Below is a small trained network, with its code and all its weights. Each question gives an input and a class and asks what happens when units are switched off, that is, made to give their printed mean instead of their output.

import numpy as np


def w(rows, s, z=0):
    codes = np.array(rows[::2]) - 128.0
    scale = np.full(codes.shape[1], s)
    scale[-1] = z or s
    return codes * scale


def f(y):
    return y / 2 * (1 + np.tanh(0.7978845608 * (y + 0.044715 * y**3)))


def log_softmax(a):
    a = a - a.max(-1, keepdims=True)
    return a - np.log(np.exp(a).sum(-1, keepdims=True))


def net(x, mask):
    res = np.array(x, float).reshape(1, 6) / 4 @ E
    y = f(res @ A[0][:, :-1].T + A[0][:, -1])
    res = res + np.where(mask, y, B[0][:, -1]) @ B[0][:, :-1]
    return log_softmax(res[-1] @ U[:, :-1].T + U[:, -1])


A, B = {}, {}
E = w([
[96,1,165,22,165,33,95,63,195,158],'x0',
[107,179,129,107,145,181,143,84,156,131],'x1',
[112,158,109,144,135,89,126,129,164,96],'x2',
[220,74,180,109,113,146,91,198,107,172],'x3',
[74,144,233,103,218,90,59,184,36,71],'x4',
[144,191,95,80,145,98,119,127,143,108],'x5',
],0.0099)
A[0] = w([
[150,154,107,132,89,192,95,140,84,47,244],'N1',
[118,111,89,168,61,124,138,131,186,184,253],'N2',
[80,181,232,132,91,109,32,114,64,79,176],'N3',
[75,126,226,131,255,113,36,113,99,83,139],'N4',
[95,99,168,86,189,108,102,131,159,133,126],'N5',
[92,57,129,53,112,117,58,71,178,131,172],'N6',
],0.0093,0.0057)
B[0] = w([
[74,129,80,169,114,190,233,217,205,121,206],'N1',
[192,175,106,75,71,134,139,69,145,203,214],'N2',
[42,145,148,144,212,176,188,212,169,32,223],'N3',
[91,142,218,166,172,120,91,118,81,151,247],'N4',
[115,129,209,97,177,102,101,83,100,188,187],'N5',
[102,117,193,77,105,7,3,61,130,106,232],'N6',
],0.012,0.015)
U = w([
[176,221,4,188,45,196,205,197,146,220,252],'0',
[177,123,145,22,89,66,87,46,185,135,125],'1',
[21,86,139,200,214,222,162,255,147,57,87],'2',
[47,132,195,114,236,95,80,143,27,145,39],'3',
],0.0079,0.0037)

Each question gives the input, the list of numbers given to net, and the class t.
The units are the neurons (one row each of A and B). Each row of codes is followed by its name. A weight is (code - 128) times the scale printed after its matrix; where a second scale follows, it is the last column's (A, B and U).
mask holds one flag per neuron, in row order. A switched-off neuron (its flag False) gives its mean, the last column of its row in B, instead of its output. The means were averaged over made-up inputs and are rounded, as every weight is.
A unit's drop is (log p(t) with every unit on - log p(t) with that unit switched off) / (log p(t) with every unit on - log p(t) with every unit switched off).
The circuit of an input: a set's keep is (log p(t) with only the set's units on - log p(t) with every unit switched off) / (log p(t) with every unit on - log p(t) with every unit switched off). Starting from all 6 units, units are removed one at a time, each time the one whose removal leaves the highest keep (on an exact tie, the one counted first), for as long as the keep stays at least 0.8.
circuit, biggest first: the units of the circuit, biggest drop first
top k neurons: the k neurons with the biggest drops, biggest first
drop of u: that unit's drop, to one decimal
input [7,-3,-1,1,0,-7], class 1: circuit, biggest first : N3
input [-2,-3,4,8,0,3], class 0: circuit, biggest first : N3; N6
input [1,3,4,1,-2,-5], class 1: top 2 neurons : N1; N3
input [4,2,1,7,0,1], class 1: top 3 neurons : N3; N4; N6
input [5,8,-8,8,0,3], class 1: top 3 neurons : N3; N6; N4
input [1,7,1,-3,-2,5], class 1: top 2 neurons : N1; N3
input [-1,-1,5,-5,8,8], class 2: top 2 neurons : N3; N6
input [1,1,3,-1,-4,-3], class 1: drop of N1 : 2.0
input [1,6,2,4,-4,-5], class 1: drop of N1 : 2.0
input [-1,-7,-2,7,-5,0], class 0: drop of N6 : 0.8
